Group, then class:
-38 -33 -3 14 8 22 -8 0 11 11 8 -12 3 16 -1 24 17 22 9 13 14 -24 21 -41 -12 13 -2 -19 -40 4 23 26 6 2 => (51):Y
-4 6 8 7 6 0 1 6 5 3 -7 -6 13 -16 -7 -1 15 6 -7 12 -1 -4 5 -6 0 8 0 -2 8 -4 -10 6 -8 -6 => (51):Y
-5 13 3 5 6 -5 -6 -16 10 3 -6 -6 2 -12 -9 -7 14 5 -3 21 3 -17 2 1 7 4 20 -8 1 0 -4 14 -10 -5 => (51):Y
-1 2 -5 8 9 12 5 -8 9 8 -6 -1 6 -4 4 6 0 1 1 -1 4 -10 1 -6 -13 12 -3 10 2 3 15 -4 5 8 => (55):T
7 14 -6 5 10 -9 -2 -20 6 7 -15 -3 -5 -18 -14 -14 10 7 -14 33 1 -2 -7 -5 15 8 -10 -6 7 0 -4 9 -9 -7 => (51):K
3 13 -3 5 10 -11 -2 -9 -2 -2 -12 -25 -5 -16 -7 -9 0 5 -16 24 -3 -2 1 8 11 1 8 7 16 -4 -6 12 3 -8 => (51):K
-3 18 2 0 0 -5 10 -8 9 3 0 6 -4 -15 -6 2 3 12 -2 17 0 -2 9 -3 9 5 4 7 1 -5 -5 22 1 -8 => (51):Y
6 -4 -1 0 7 -4 1 -6 6 -8 -8 2 -1 -9 6 -3 11 2 -3 11 0 0 -15 2 1 13 -2 13 0 5 4 3 -3 2 => (55):X
22 15 -8 0 9 -7 4 -5 -9 -5 -25 -1 1 -20 -2 -9 2 2 -14 5 -1 0 -20 10 0 -1 5 11 15 1 -4 -15 -11 -3 => (55):T
1 21 -9 5 14 -2 -6 -7 1 0 -11 -4 8 -13 -10 -9 -3 0 4 10 0 3 -1 -2 7 10 3 -11 9 -1 -13 8 -10 -9 => (51):K
-10 -13 0 -1 -4 14 1 1 9 3 12 -6 3 -6 14 13 0 4 3 8 13 -12 6 1 -12 18 -6 -21 -14 0 13 4 8 10 => (55):X
-6 -20 7 1 6 13 1 7 10 2 -2 -9 5 3 21 6 -4 10 -10 3 -1 -5 0 -7 -2 6 -6 -1 -16 8 11 0 2 7 => (55):X
-12 -18 3 1 7 4 -3 7 9 7 -2 -1 4 -6 0 14 3 3 0 0 3 -10 -9 -3 -17 8 3 -3 -10 5 13 -7 6 3 => (55):T
-8 18 1 10 6 -5 -5 -10 7 0 -7 -6 0 -8 -10 -4 11 6 -6 9 -2 -4 6 -3 8 11 12 -3 -3 -2 -5 2 -8 -3 => (51):Y
-12 -10 -3 5 10 6 5 -14 7 -2 -6 -3 2 -6 -7 8 13 3 -13 8 6 -7 -3 -3 -13 7 -5 -9 -14 0 15 -2 -4 5 => (55):T
-7 2 10 3 1 -1 -9 -7 -3 3 -7 -4 2 -6 -7 -1 6 4 -7 20 -13 -24 6 1 6 13 1 -12 -5 2 1 12 -2 -4 => (51):K
0 -9 -5 4 7 6 1 -3 16 -2 -6 -1 3 -4 0 6 0 -6 3 4 3 0 -11 -2 -8 7 0 5 -3 2 11 -5 8 6 => (55):T
-4 1 6 -5 1 3 5 -7 13 1 11 4 0 -10 -4 12 8 4 -6 13 13 0 -8 -2 -8 7 4 0 -3 8 10 -4 17 -2 => (55):T
6 -2 -9 6 11 7 4 -3 6 0 -10 -8 11 -8 3 6 4 -6 -7 -9 2 -8 -18 0 -9 7 2 17 2 0 9 -15 -2 10 => (55):T
-2 -17 -3 -5 2 10 4 -4 9 3 -8 -3 11 -7 8 11 -5 5 -2 2 1 -7 -12 4 -11 6 -4 -13 -14 10 7 -4 0 3 => (55):X
14 -11 3 0 3 4 2 -3 -2 1 -21 -1 8 -8 -2 12 -2 -2 -3 0 2 -5 -5 3 -6 15 1 0 -12 2 -2 -13 2 3 => (55):X
-10 -7 -1 -1 2 1 2 -12 5 6 -7 -3 2 -18 -8 6 15 17 -2 26 6 -18 6 0 -4 16 -2 -20 -6 11 5 12 5 -9 => (51):K
-6 0 2 8 2 3 0 -9 11 3 -8 -5 3 -9 -7 -5 13 17 -4 26 -3 -11 13 -2 8 8 4 -7 -3 1 -10 15 14 -2 => (51):Y
